Each row has a name. Each piece below is followed by the name of the row it came from, unless a question asks for something else. Each question is about the rows just above it. Places in a row count from 1.

[-24.7  26.1  26.1 -18.8  26.1  -8.0  -8.0  -4.7  23.6 -27.7  51.3 -82.2
 -41.9 -15.8 -48.9  -1.5  26.1 -45.1 -59.6  75.0  78.0 -25.1  14.7  48.3
 -41.9] : Z
[-24.7  -6.2 -29.4 -18.8  26.1 -60.4  -8.0  -4.7  23.6 -27.7  51.3 -82.2
 -41.9 -15.8 -48.9  -1.5   7.5 -45.1 -59.6  75.0  78.0 -25.1  14.7  48.3
 -49.9] : N
[-24.7  -6.2 -29.4 -18.8  26.1 -60.4  -8.0  -4.7  23.6 -27.7  51.3 -82.2
 -41.9 -15.8  26.2  -1.5   7.5 -45.1 -59.6  75.0  78.0  31.5  46.1  11.2
   3.5] : K
key -> tag
[-41.9] -> k803
[-6.2] -> k421
[-50.0] -> k389
[3.4] -> k887
[3.5] -> k414
[-49.9] -> k158
[26.2] -> k57
The tag of K, keyed by place 25:  k414
Count of [26.1] in Z:  4

[ 11.0   9.7   8.5  -4.7  -0.6 -13.5  37.8  12.8] -> D
[ -0.6 -13.8  37.8   9.7   8.5  -4.7  -2.4   2.0] -> R
[-13.5  36.4 -66.5   9.7  -0.6 -13.5  37.8  12.8] -> E
What is the next entry after [37.8  9.7  8.5 -4.7]?  [-2.4]
key -> tag
[-13.8] -> k164
[9.7] -> k207
[37.8] -> k490
[36.4] -> k220
[-13.9] -> k34
[36.3] -> k13
Join E by its entry at place 2:  k220
Where do [ 11.0   9.7   8.5  -4.7  -0.6 -13.5  37.8  12.8] appear?  D

[ 5.3 38.5 -9.2 68.8 73.1] -> V
[-30.1  -3.7  -9.2 -33.9  76.5] -> B
[-30.1  -3.7  -0.8 -51.1  73.4] -> X
[ -8.9 -33.8 -60.0  24.4 -84.9] -> W
[ -8.9 -33.9 -60.0 -31.2 -17.3] -> M
[-64.5 -28.0 -77.3 -25.9  -4.5] -> U
[-61.1 -27.4 -67.4 -31.2   0.1] -> Q
[ 17.8  -3.7  61.8 -61.3  27.8] -> S
[-30.1   2.2 -78.0  71.4 -20.4] -> H
tags:
[-59.9] -> k709
[-33.8] -> k903
[-60.0] -> k851
[24.4] -> k448
[-33.9] -> k314
[-0.8] -> k951
[-9.2] -> k737
The tag of W, keyed by place 3:  k851
The row with [ 17.8  -3.7  61.8 -61.3  27.8] is  S
The rest of the row after [ -8.9 -33.9 -60.0]:  [-31.2 -17.3]
Which row holds these entries in another order? [-51.1 -30.1  -3.7  -0.8  73.4]  X
How many times does B hold [-3.7]?  1
What is the next entry after [ -9.2 -33.9]?  [76.5]

[ -9.2  -5.6  59.4 -65.0] -> P
[59.4 -5.5 -9.2 -9.2] -> F
[-9.1 -5.6 59.4 -9.1] -> C
Put [-65.0  59.4  -5.6  -9.2] back in order: which row is it?  P
Go on from [59.4 -5.5] to the end of its row.  [-9.2 -9.2]
Times [-9.1] occurs in C:  2

[ 56.9  25.6 -15.4 -50.4 -70.9]  feti
[-49.4 -68.8 -66.7 -42.7 -49.3]  feted
[-34.8   4.0  41.0  65.4  70.1]  gilu
[ 52.0  19.7 -19.5 -53.1 -71.0]  kos
[-28.1 -59.0 -68.8 -59.6 -30.1]  dul
[ 52.0  19.7 -66.7 -42.7  -6.2]  Kup
[ 63.1  37.8   0.9 -39.0  56.8]  Lav
[ 63.1  37.8   0.9 -39.0 -65.0]  ridi
key -> tag
[-59.6] -> k232
[-68.8] -> k544
[-39.0] -> k84
Join dul by its entry at place 4:  k232
Where do [-34.8   4.0  41.0  65.4  70.1] appear?  gilu
Go on from [ 19.7 -19.5 -53.1] to the end of its row.  [-71.0]
q: [-49.4 -68.8 -66.7 -42.7 -49.3]  feted
Which row holds [ 52.0  19.7 -19.5 -53.1 -71.0]?  kos
How many times does feted hold [-49.4]?  1

[  4.0  -3.5  85.1  57.3 -22.3 -28.4 -51.3  38.8  -0.3   0.5] -> Y
[  3.4   1.0  83.5  53.5 -28.4 -34.3 -55.3  43.6   9.4 -17.0] -> T
[ -0.3   6.5  80.3  35.7  10.2 -15.6 -47.1  34.0  23.9   6.6] -> A
[ -0.3   6.5  80.3  35.7  10.2 -20.2 -49.7  38.0  18.0   1.2] -> G
[  2.2  12.0  78.8  35.9  10.2 -20.2 -49.8  38.0  18.0 -11.7] -> J
Go on from [ 10.2 -20.2 -49.7  38.0  18.0] to the end of its row.  [1.2]
The next entry after [-49.7  38.0]:  [18.0]

